Below are the code and all the weights of a small trained network. Each question names an input and a target symbol and asks about switching units off, where a switched-off unit gives its printed mean instead of its output.

import numpy as np


def w(rows, s, z=0):
    codes = np.array(rows[::2]) - 128.0
    scale = np.full(codes.shape[1], s)
    scale[-1] = z or s
    return codes * scale


def f(y):
    return y / 2 * (1 + np.tanh(0.7978845608 * (y + 0.044715 * y**3)))


def softmax(a):
    e = np.exp(a - a.max(-1, keepdims=True))
    return e / e.sum(-1, keepdims=True)


def log_softmax(a):
    a = a - a.max(-1, keepdims=True)
    return a - np.log(np.exp(a).sum(-1, keepdims=True))


def net(x, mask):
    ids = ['αγδεζηθλμπστφψ'.index(c) for c in x.split()]
    T = len(ids)
    res = E[ids] + P[:T]
    u = 0
    for l in range(2):
        q, k, v = (res @ M[l].T for M in (Q, K, V))
        z = softmax(np.where(np.tri(T) > 0, q @ k.T / 2**0.5, -1e9)) @ v
        res = res + np.where(mask[u], z, O[l][:, -1]) @ O[l][:, :-1]
        u += 1
        y = f(res @ A[l][:, :-1].T + A[l][:, -1])
        res = res + np.where(mask[u : u + 8], y, B[l][:, -1]) @ B[l][:, :-1]
        u += 8
    return log_softmax(res[-1] @ U[:, :-1].T + U[:, -1])


Q, K, V, O, A, B = {}, {}, {}, {}, {}, {}
E = w([
[133,160,120,128],'α',
[131,169,110,208],'γ',
[135,86,113,147],'δ',
[88,123,73,187],'ε',
[149,120,106,129],'ζ',
[151,124,130,135],'η',
[117,107,77,176],'θ',
[100,105,152,164],'λ',
[169,75,129,82],'μ',
[119,58,102,198],'π',
[139,179,79,142],'σ',
[146,102,126,6],'τ',
[220,78,17,133],'φ',
[45,175,202,212],'ψ',
],0.015)
P = w([
[200,132,191,135],'0',
[132,184,98,106],'1',
[232,104,210,128],'2',
[106,165,101,86],'3',
[231,174,175,202],'4',
[49,85,117,137],'5',
[254,110,195,110],'6',
[118,171,92,52],'7',
[226,144,217,159],'8',
[60,127,103,122],'9',
[228,115,224,130],'10',
[73,125,104,105],'11',
[204,133,216,123],'12',
[48,97,125,154],'13',
],0.0095)
Q[0] = w([
[202,216,75,106],'L0H1',
[2,188,50,223],'L0H1',
],0.0062)
K[0] = w([
[255,21,53,61],'L0H1',
[114,100,230,70],'L0H1',
],0.0054)
V[0] = w([
[63,214,198,119],'L0H1',
[162,254,44,236],'L0H1',
],0.0063)
O[0] = w([
[97,189,106,38,6],'L0H1',
[130,255,89,244,200],'L0H1',
],0.0083,0.0024)
A[0] = w([
[104,106,187,235,254],'L0N1',
[1,52,148,203,114],'L0N2',
[93,218,219,179,206],'L0N3',
[129,3,65,138,98],'L0N4',
[166,216,98,174,221],'L0N5',
[138,219,153,160,74],'L0N6',
[71,197,92,124,92],'L0N7',
[13,10,26,11,134],'L0N8',
],0.0079,0.0037)
B[0] = w([
[142,120,158,11,254],'L0N1',
[102,170,99,136,164],'L0N2',
[102,103,59,62,194],'L0N3',
[118,107,207,151,168],'L0N4',
[123,38,208,143,225],'L0N5',
[203,148,131,165,147],'L0N6',
[145,255,116,196,128],'L0N7',
[128,156,64,94,200],'L0N8',
],0.0076,0.0058)
Q[1] = w([
[81,167,82,168],'L1H1',
[171,188,2,98],'L1H1',
],0.0081)
K[1] = w([
[186,115,231,62],'L1H1',
[115,164,253,200],'L1H1',
],0.0067)
V[1] = w([
[47,53,186,197],'L1H1',
[140,255,239,9],'L1H1',
],0.0069)
O[1] = w([
[98,241,231,151,8],'L1H1',
[216,247,204,98,168],'L1H1',
],0.013,0.0014)
A[1] = w([
[151,109,134,114,97],'L1N1',
[237,178,22,96,237],'L1N2',
[30,82,130,76,102],'L1N3',
[184,89,45,51,13],'L1N4',
[165,121,239,44,44],'L1N5',
[67,85,166,90,6],'L1N6',
[155,89,228,125,150],'L1N7',
[255,132,180,168,188],'L1N8',
],0.0078,0.0024)
B[1] = w([
[131,139,166,83,151],'L1N1',
[119,83,114,113,239],'L1N2',
[200,102,125,120,157],'L1N3',
[133,129,197,148,207],'L1N4',
[184,97,118,254,206],'L1N5',
[245,148,179,156,127],'L1N6',
[110,204,118,167,206],'L1N7',
[111,217,130,89,253],'L1N8',
],0.0066,0.006)
U = w([
[157,154,45,202,207],'α',
[174,75,123,120,113],'γ',
[122,1,35,181,77],'δ',
[133,103,174,172,13],'ε',
[98,68,58,30,211],'ζ',
[64,72,189,156,208],'η',
[132,120,80,169,53],'θ',
[130,175,146,144,1],'λ',
[115,118,141,174,107],'μ',
[79,147,176,136,129],'π',
[145,135,120,176,66],'σ',
[114,124,79,194,195],'τ',
[76,113,212,163,50],'φ',
[89,193,109,81,194],'ψ',
],0.0085,0.0034)

Each question gives the input, a string of symbols that net reads in full, and the target symbol t.
The units are the heads (2 rows each of Q, K, V and O) and the neurons (one row each of A and B). Each row of codes is followed by its name. A weight is (code - 128) times the scale printed after its matrix; where a second scale follows, it is the last column's (O, A, B and U).
mask holds one flag per unit, layer by layer, with each layer's heads first. A switched-off unit (its flag False) gives its mean, the last column of its rows in O or B, instead of its output. The means were averaged over made-up inputs and are rounded, as every weight is.
A unit's drop is (log p(t) with every unit on - log p(t) with that unit switched off) / (log p(t) with every unit on - log p(t) with every unit switched off).
The circuit of an input: a set's keep is (log p(t) with only the set's units on - log p(t) with every unit switched off) / (log p(t) with every unit on - log p(t) with every unit switched off). Starting from the 12 units with the biggest drops (on a tie, the unit counted first), units are removed one at a time, each time the one whose removal leaves the highest keep (on an exact tie, the one counted first), for as long as the keep stays at least 0.8.
units of the circuit, in order: the units of the circuit, biggest drop first
unit that matters most: the unit with the biggest drop
k most important neurons: the k neurons with the biggest drops, biggest first
k most important neurons of layer l: the k neurons of layer l with the biggest drops, biggest first
drop of u: that unit's drop, to one decimal
input η τ τ λ, target ζ: unit that matters most : L0N8
input η τ γ, target γ: units of the circuit, in order : [L1H1 L0N8 L0N5]
input τ τ π τ η, target γ: 3 most important neurons : [L0N8 L0N5 L1N2]
input μ π τ η μ ε η γ δ η τ ε, target ζ: 3 most important neurons : [L0N8 L0N5 L1N5]
input θ τ μ ε τ θ φ θ, target δ: units of the circuit, in order : [L1H1 L0H1]
input ζ δ ψ ε, target ψ: 2 most important neurons : [L1N5 L0N7]
input τ γ ζ μ τ ψ, target ψ: 3 most important neurons of layer 0 : [L0N7 L0N2 L0N3]
input τ τ τ, target γ: units of the circuit, in order : [L1N5 L0H1 L1H1]
input δ τ τ τ ζ μ η τ τ τ θ, target γ: units of the circuit, in order : [L0N8 L1H1 L0H1]
input τ τ η τ η, target γ: units of the circuit, in order : [L0N8 L1H1 L0H1]
input γ σ θ ε τ θ τ φ, target δ: units of the circuit, in order : [L1H1 L0N3 L0H1]
input γ γ α φ, target δ: 3 most important neurons of layer 0 : [L0N6 L0N3 L0N4]
input ζ τ γ μ ε η τ τ μ σ, target ζ: 3 most important neurons of layer 1 : [L1N5 L1N7 L1N2]
input δ μ τ σ ψ φ π, target δ: 3 most important neurons of layer 0 : [L0N8 L0N1 L0N5]
input φ γ δ φ δ, target δ: most important neuron of layer 0 : [L0N6]
input η τ τ τ δ, target γ: units of the circuit, in order : [L1H1 L0N8 L0H1]
input τ τ ψ, target γ: units of the circuit, in order : [L0N8 L1H1 L0H1]
input τ γ δ μ λ φ η, target δ: 2 most important neurons : [L0N8 L0N1]
input π ζ η μ ζ φ γ, target δ: units of the circuit, in order : [L1H1 L0N5]
input α μ τ μ φ θ, target ζ: units of the circuit, in order : [L0N8 L0H1]
input θ φ ζ, target δ: units of the circuit, in order : [L1H1]
input ζ τ γ σ τ λ, target ζ: 2 most important neurons of layer 1 : [L1N5 L1N7]
input μ μ δ α ε φ η ζ δ μ α φ η, target δ: drop of L0N5 : 0.1
input ε γ τ φ α γ τ λ φ η γ τ τ σ, target ζ: drop of L0H1 : 0.7
input θ γ τ φ ζ, target δ: drop of L1H1 : 1.4
